Below is a small trained network, with its code and all its weights. Each question gives an input and a target symbol and asks what happens when units are switched off, that is, made to give their printed mean instead of their output.

import numpy as np


def w(rows, s, z=0):
    codes = np.array(rows[::2]) - 128.0
    scale = np.full(codes.shape[1], s)
    scale[-1] = z or s
    return codes * scale


def f(y):
    return y / 2 * (1 + np.tanh(0.7978845608 * (y + 0.044715 * y**3)))


def softmax(a):
    e = np.exp(a - a.max(-1, keepdims=True))
    return e / e.sum(-1, keepdims=True)


def log_softmax(a):
    a = a - a.max(-1, keepdims=True)
    return a - np.log(np.exp(a).sum(-1, keepdims=True))


def net(x, mask):
    ids = ['αβγδεζηθμξπστφ'.index(c) for c in x.split()]
    T = len(ids)
    res = E[ids] + P[:T]
    u = 0
    for l in range(2):
        r = res
        for j in range(3):
            rows = slice(2 * j, 2 * j + 2)
            q, k, v = (r @ M[l][rows].T for M in (Q, K, V))
            z = softmax(np.where(np.tri(T) > 0, q @ k.T / 2**0.5, -1e9)) @ v
            o = O[l][rows]
            res = res + np.where(mask[u + j], z, o[:, -1]) @ o[:, :-1]
        u += 3
        y = f(res @ A[l][:, :-1].T + A[l][:, -1])
        res = res + np.where(mask[u : u + 4], y, B[l][:, -1]) @ B[l][:, :-1]
        u += 4
    return log_softmax(res[-1] @ U[:, :-1].T + U[:, -1])


Q, K, V, O, A, B = {}, {}, {}, {}, {}, {}
E = w([
[101,188,88,210],'α',
[175,108,162,135],'β',
[133,153,121,188],'γ',
[188,121,124,164],'δ',
[219,83,141,150],'ε',
[158,185,171,71],'ζ',
[145,17,218,134],'η',
[84,48,170,120],'θ',
[156,164,84,212],'μ',
[157,62,66,104],'ξ',
[183,78,248,110],'π',
[229,231,41,199],'σ',
[142,193,24,47],'τ',
[103,90,35,42],'φ',
],0.014)
P = w([
[125,122,98,254],'0',
[8,174,205,130],'1',
[210,78,78,195],'2',
[103,89,148,173],'3',
[138,59,161,126],'4',
[141,55,131,146],'5',
],0.0061)
Q[0] = w([
[169,112,70,81],'0.h0',
[118,69,175,192],'0.h0',
[4,126,113,210],'0.h1',
[171,55,2,144],'0.h1',
[76,88,63,78],'0.h2',
[198,103,100,112],'0.h2',
],0.01)
K[0] = w([
[90,186,132,110],'0.h0',
[123,46,155,154],'0.h0',
[164,112,7,112],'0.h1',
[64,210,112,108],'0.h1',
[110,89,83,127],'0.h2',
[93,101,113,73],'0.h2',
],0.014)
V[0] = w([
[158,191,82,133],'0.h0',
[246,91,139,80],'0.h0',
[164,129,117,96],'0.h1',
[197,124,98,152],'0.h1',
[96,102,173,74],'0.h2',
[57,114,51,92],'0.h2',
],0.012)
O[0] = w([
[73,152,58,29,27],'0.h0',
[175,179,145,1,220],'0.h0',
[144,97,142,114,96],'0.h1',
[228,87,125,108,171],'0.h1',
[145,160,79,186,104],'0.h2',
[17,170,120,193,3],'0.h2',
],0.0084,0.0052)
A[0] = w([
[180,183,215,213,217],'0.n0',
[185,75,165,115,83],'0.n1',
[101,2,175,112,253],'0.n2',
[104,82,166,95,83],'0.n3',
],0.0097,0.0043)
B[0] = w([
[130,170,117,221,248],'0.n0',
[46,229,176,149,242],'0.n1',
[159,40,1,169,237],'0.n2',
[220,159,207,195,141],'0.n3',
],0.0099,0.012)
Q[1] = w([
[172,156,41,122],'1.h0',
[73,8,187,124],'1.h0',
[98,150,23,191],'1.h1',
[18,186,224,127],'1.h1',
[111,176,80,119],'1.h2',
[79,127,104,155],'1.h2',
],0.015)
K[1] = w([
[146,64,209,151],'1.h0',
[79,105,41,122],'1.h0',
[59,142,105,24],'1.h1',
[153,190,131,254],'1.h1',
[145,171,63,102],'1.h2',
[145,132,82,150],'1.h2',
],0.015)
V[1] = w([
[121,166,218,146],'1.h0',
[95,217,80,134],'1.h0',
[96,107,160,107],'1.h1',
[113,171,220,184],'1.h1',
[159,76,183,45],'1.h2',
[254,244,49,167],'1.h2',
],0.0075)
O[1] = w([
[33,141,104,187,153],'1.h0',
[124,85,114,103,129],'1.h0',
[116,173,99,157,93],'1.h1',
[244,77,128,166,135],'1.h1',
[102,139,65,254,31],'1.h2',
[136,64,93,70,254],'1.h2',
],0.0055,0.015)
A[1] = w([
[205,249,234,108,136],'1.n0',
[54,116,149,113,151],'1.n1',
[162,201,75,114,105],'1.n2',
[174,165,199,192,5],'1.n3',
],0.012,0.0021)
B[1] = w([
[108,81,219,137,227],'1.n0',
[51,90,206,130,133],'1.n1',
[140,189,209,95,151],'1.n2',
[55,247,50,133,254],'1.n3',
],0.011,0.0081)
U = w([
[196,160,122,88,97],'α',
[116,115,137,141,86],'β',
[147,89,168,166,103],'γ',
[140,55,67,113,217],'δ',
[67,72,115,141,179],'ε',
[149,95,135,118,93],'ζ',
[151,122,121,145,121],'η',
[127,134,178,150,81],'θ',
[117,116,69,211,18],'μ',
[89,136,148,106,127],'ξ',
[108,49,154,184,113],'π',
[178,85,252,127,252],'σ',
[117,164,208,188,48],'τ',
[165,13,135,206,164],'φ',
],0.012,0.004)

Each question gives the input, a string of symbols that net reads in full, and the target symbol t.
The units are the heads (2 rows each of Q, K, V and O) and the neurons (one row each of A and B). Each row of codes is followed by its name. A weight is (code - 128) times the scale printed after its matrix; where a second scale follows, it is the last column's (O, A, B and U).
mask holds one flag per unit, layer by layer, with each layer's heads first. A switched-off unit (its flag False) gives its mean, the last column of its rows in O or B, instead of its output. The means were averaged over made-up inputs and are rounded, as every weight is.
A unit's drop is (log p(t) with every unit on - log p(t) with that unit switched off) / (log p(t) with every unit on - log p(t) with every unit switched off).
The circuit of an input: a set's keep is (log p(t) with only the set's units on - log p(t) with every unit switched off) / (log p(t) with every unit on - log p(t) with every unit switched off). Starting from the 12 units with the biggest drops (on a tie, the unit counted first), units are removed one at a time, each time the one whose removal leaves the highest keep (on an exact tie, the one counted first), for as long as the keep stays at least 0.8.
circuit, biggest first: the units of the circuit, biggest drop first
top k neurons: the k neurons with the biggest drops, biggest first
top k neurons in layer l: the k neurons of layer l with the biggest drops, biggest first
which heads matter: for each layer, one digit per head in row order, 1 if its drop is at least 0.15 and else 0, layers parted by /
input θ ζ γ μ μ θ, target φ: top neuron in layer 0 -> [0.n2]
input η η α, target τ: top 2 neurons -> [0.n2; 1.n3]
input η γ ε γ, target σ: circuit, biggest first -> [0.n2; 1.n0]
input μ ξ η, target μ: top 2 neurons in layer 0 -> [0.n2; 0.n0]
input ε α θ ζ γ θ, target φ: circuit, biggest first -> [0.n2; 1.n3]
input ε ξ η ε, target τ: which heads matter -> 100 / 000
input ε δ ε γ θ ε, target μ: top 2 neurons -> [0.n0; 1.n0]
input β σ θ ε ε σ, target α: which heads matter -> 100 / 001
input ε η η δ, target τ: circuit, biggest first -> [0.n2; 0.h0; 1.n3; 1.n0]
input τ δ γ π π, target τ: circuit, biggest first -> [0.h0; 1.n3; 0.n1]
input φ φ ε ε, target σ: top 2 neurons -> [0.n2; 1.n3]
input μ μ η η ε δ, target σ: top 3 neurons -> [0.n2; 1.n0; 0.n3]
input μ φ η η γ, target τ: top 4 neurons -> [0.n2; 0.n0; 1.n0; 1.n3]
input ζ η γ, target τ: circuit, biggest first -> [0.n2]
input ε ξ ε δ, target σ: top 4 neurons -> [0.n2; 1.n3; 1.n0; 1.n2]
input ε ε μ τ, target ξ: which heads matter -> 100 / 010
input μ γ τ, target ξ: top 2 neurons in layer 1 -> [1.n1; 1.n2]
input ε σ μ μ, target δ: circuit, biggest first -> [0.n1; 0.h0]
input ξ α ε μ, target σ: top 2 neurons -> [1.n3; 0.n2]
input η η μ, target τ: circuit, biggest first -> [0.n2]
input ε ξ ζ ε η α, target τ: top 3 neurons -> [0.n2; 0.n0; 1.n2]
input γ θ β, target μ: which heads matter -> 101 / 000
input β ξ η β, target τ: top 2 neurons in layer 1 -> [1.n0; 1.n3]
input π τ μ ζ π ξ, target δ: top 2 neurons in layer 0 -> [0.n1; 0.n0]
input η τ π, target τ: top 4 neurons -> [0.n1; 1.n3; 1.n0; 0.n0]
input μ ε ε β, target σ: top 2 neurons in layer 1 -> [1.n3; 1.n0]
input φ μ μ γ, target δ: top 2 neurons in layer 1 -> [1.n0; 1.n2]
input θ η σ ξ, target δ: which heads matter -> 000 / 000
input ε μ η ε, target τ: top 3 neurons -> [0.n1; 0.n0; 1.n3]
input α η ε μ, target σ: which heads matter -> 100 / 001
